Below are the code and all the weights of a small trained network. Each question names an input and a target symbol and asks about switching units off, where a switched-off unit gives its printed mean instead of its output.

import numpy as np


def w(rows, s, z=0):
    codes = np.array(rows[::2]) - 128.0
    scale = np.full(codes.shape[1], s)
    scale[-1] = z or s
    return codes * scale


def f(y):
    return y / 2 * (1 + np.tanh(0.7978845608 * (y + 0.044715 * y**3)))


def softmax(a):
    e = np.exp(a - a.max(-1, keepdims=True))
    return e / e.sum(-1, keepdims=True)


def log_softmax(a):
    a = a - a.max(-1, keepdims=True)
    return a - np.log(np.exp(a).sum(-1, keepdims=True))


def net(x, mask):
    ids = ['ΓΔΛαεηθξφψ'.index(c) for c in x.split()]
    T = len(ids)
    res = E[ids] + P[:T]
    r = res
    for j in range(2):
        rows = slice(3 * j, 3 * j + 3)
        q, k, v = (r @ M[0][rows].T for M in (Q, K, V))
        z = softmax(np.where(np.tri(T) > 0, q @ k.T / 3**0.5, -1e9)) @ v
        o = O[0][rows]
        res = res + np.where(mask[j], z, o[:, -1]) @ o[:, :-1]
    y = f(res @ A[0][:, :-1].T + A[0][:, -1])
    res = res + np.where(mask[2:6], y, B[0][:, -1]) @ B[0][:, :-1]
    return log_softmax(res[-1] @ U[:, :-1].T + U[:, -1])


Q, K, V, O, A, B = {}, {}, {}, {}, {}, {}
E = w([
[136,148,170,116,4,183],'Γ',
[114,186,94,134,168,129],'Δ',
[80,202,117,188,122,145],'Λ',
[163,131,182,114,152,184],'α',
[101,126,143,125,125,226],'ε',
[84,79,145,65,125,134],'η',
[186,143,92,163,163,184],'θ',
[189,171,125,106,147,139],'ξ',
[151,186,191,124,146,115],'φ',
[189,142,213,181,98,133],'ψ',
],0.021)
P = w([
[1,71,150,114,239,39],'0',
[93,159,133,105,154,150],'1',
[97,164,133,108,161,167],'2',
[102,163,136,119,174,166],'3',
[95,161,143,116,166,174],'4',
[103,169,133,128,163,166],'5',
[115,177,138,130,168,156],'6',
[99,177,137,124,168,170],'7',
[109,183,125,131,158,165],'8',
[84,176,122,142,149,148],'9',
[100,169,122,132,155,147],'10',
],0.0069)
Q[0] = w([
[126,129,131,121,133,116],'head 1',
[144,122,111,97,132,112],'head 1',
[103,213,187,93,143,252],'head 1',
[160,107,94,89,124,170],'head 2',
[147,115,101,122,60,83],'head 2',
[130,150,146,143,131,117],'head 2',
],0.042)
K[0] = w([
[114,105,124,134,114,103],'head 1',
[136,146,157,181,96,125],'head 1',
[83,2,115,73,124,48],'head 1',
[122,115,115,87,73,110],'head 2',
[168,220,139,137,96,173],'head 2',
[121,137,109,190,153,124],'head 2',
],0.033)
V[0] = w([
[89,41,78,224,151,227],'head 1',
[251,31,203,126,194,156],'head 1',
[84,107,250,236,42,128],'head 1',
[134,136,138,205,173,111],'head 2',
[141,68,53,114,135,111],'head 2',
[133,165,154,73,183,180],'head 2',
],0.015)
O[0] = w([
[77,48,97,175,100,167,110],'head 1',
[190,68,160,163,243,54,53],'head 1',
[4,170,178,172,182,96,71],'head 1',
[123,135,188,135,42,142,145],'head 2',
[91,115,105,136,114,54,33],'head 2',
[121,81,136,69,115,184,254],'head 2',
],0.013,0.0067)
A[0] = w([
[72,4,158,2,95,26,81],'neuron 1',
[73,158,147,109,108,122,89],'neuron 2',
[142,95,151,137,239,131,252],'neuron 3',
[188,116,97,109,102,151,158],'neuron 4',
],0.012,0.0021)
B[0] = w([
[180,180,5,122,181,212,149],'neuron 1',
[243,84,87,161,185,104,182],'neuron 2',
[136,99,143,110,14,124,209],'neuron 3',
[34,145,110,173,211,2,253],'neuron 4',
],0.0089,0.023)
U = w([
[126,168,141,164,205,96,188],'Γ',
[93,171,95,97,77,45,253],'Δ',
[184,172,99,182,79,101,77],'Λ',
[164,86,134,82,86,72,124],'α',
[49,86,157,104,152,134,75],'ε',
[161,134,104,89,156,105,98],'η',
[171,88,75,199,128,49,138],'θ',
[182,129,121,89,171,2,2],'ξ',
[172,179,168,64,127,93,134],'φ',
[120,129,166,157,115,51,142],'ψ',
],0.006,0.0031)

Each question gives the input, a string of symbols that net reads in full, and the target symbol t.
The units are the heads (3 rows each of Q, K, V and O) and the neurons (one row each of A and B). Each row of codes is followed by its name. A weight is (code - 128) times the scale printed after its matrix; where a second scale follows, it is the last column's (O, A, B and U).
mask holds one flag per unit, heads first, then neurons. A switched-off unit (its flag False) gives its mean, the last column of its rows in O or B, instead of its output. The means were averaged over made-up inputs and are rounded, as every weight is.
A unit's drop is (log p(t) with every unit on - log p(t) with that unit switched off) / (log p(t) with every unit on - log p(t) with every unit switched off).
The circuit of an input: a set's keep is (log p(t) with only the set's units on - log p(t) with every unit switched off) / (log p(t) with every unit on - log p(t) with every unit switched off). Starting from all 6 units, units are removed one at a time, each time the one whose removal leaves the highest keep (on an exact tie, the one counted first), for as long as the keep stays at least 0.8.
circuit, biggest first: the units of the circuit, biggest drop first
most important unit: the unit with the biggest drop
k most important neurons: the k neurons with the biggest drops, biggest first
which heads matter: for each layer, one digit per head in row order, 1 if its drop is at least 0.15 and else 0, layers parted by /
drop when u is switched off: that unit's drop, to one decimal
input Δ Λ ε θ φ, target Δ: most important unit -> head 1
input ψ Δ ξ Δ Δ φ, target ψ: which heads matter -> 10
input ψ Δ θ θ Γ, target ψ: circuit, biggest first -> (neuron 3; head 1)
input ε ε Δ Λ ε ξ α Λ Λ θ, target ε: circuit, biggest first -> (head 1; neuron 2)
input α Δ ξ, target α: circuit, biggest first -> (head 1; neuron 3; neuron 4)
input φ φ Δ ε, target φ: circuit, biggest first -> (head 1; neuron 4)
input α φ Δ Δ ξ Δ Δ α α, target α: circuit, biggest first -> (head 1; neuron 3; neuron 4)
input α ψ θ ψ Δ Γ, target α: circuit, biggest first -> (head 1; neuron 3; neuron 4)
input ξ Δ ε Γ Γ, target ξ: circuit, biggest first -> (head 1; neuron 4)
input φ Γ Γ Γ θ ξ Γ ξ, target φ: circuit, biggest first -> (head 1; neuron 4)
input η α Λ Δ ε Δ Γ, target Γ: circuit, biggest first -> (head 2; neuron 3)
input ξ Δ θ, target ξ: which heads matter -> 10
input Γ Δ Δ ψ, target Γ: circuit, biggest first -> (head 1; neuron 2)
input Λ θ θ Δ ε, target Λ: circuit, biggest first -> (neuron 2; head 1; neuron 4)
input Λ Δ α, target Λ: most important neuron -> (neuron 2)
input Λ Δ θ ξ ξ, target Λ: 2 most important neurons -> (neuron 2; neuron 4)
input Γ Δ Δ Δ Γ Γ Δ Δ Γ, target Γ: 2 most important neurons -> (neuron 2; neuron 3)
input θ ε ε, target θ: drop when neuron 2 is switched off -> -0.1
input θ Δ Γ ξ Λ ε Δ Γ Δ ξ, target θ: drop when head 1 is switched off -> 1.5
input α ε Δ ψ, target α: drop when neuron 3 is switched off -> 0.7
input Δ θ ψ α, target Δ: most important neuron -> (neuron 4)
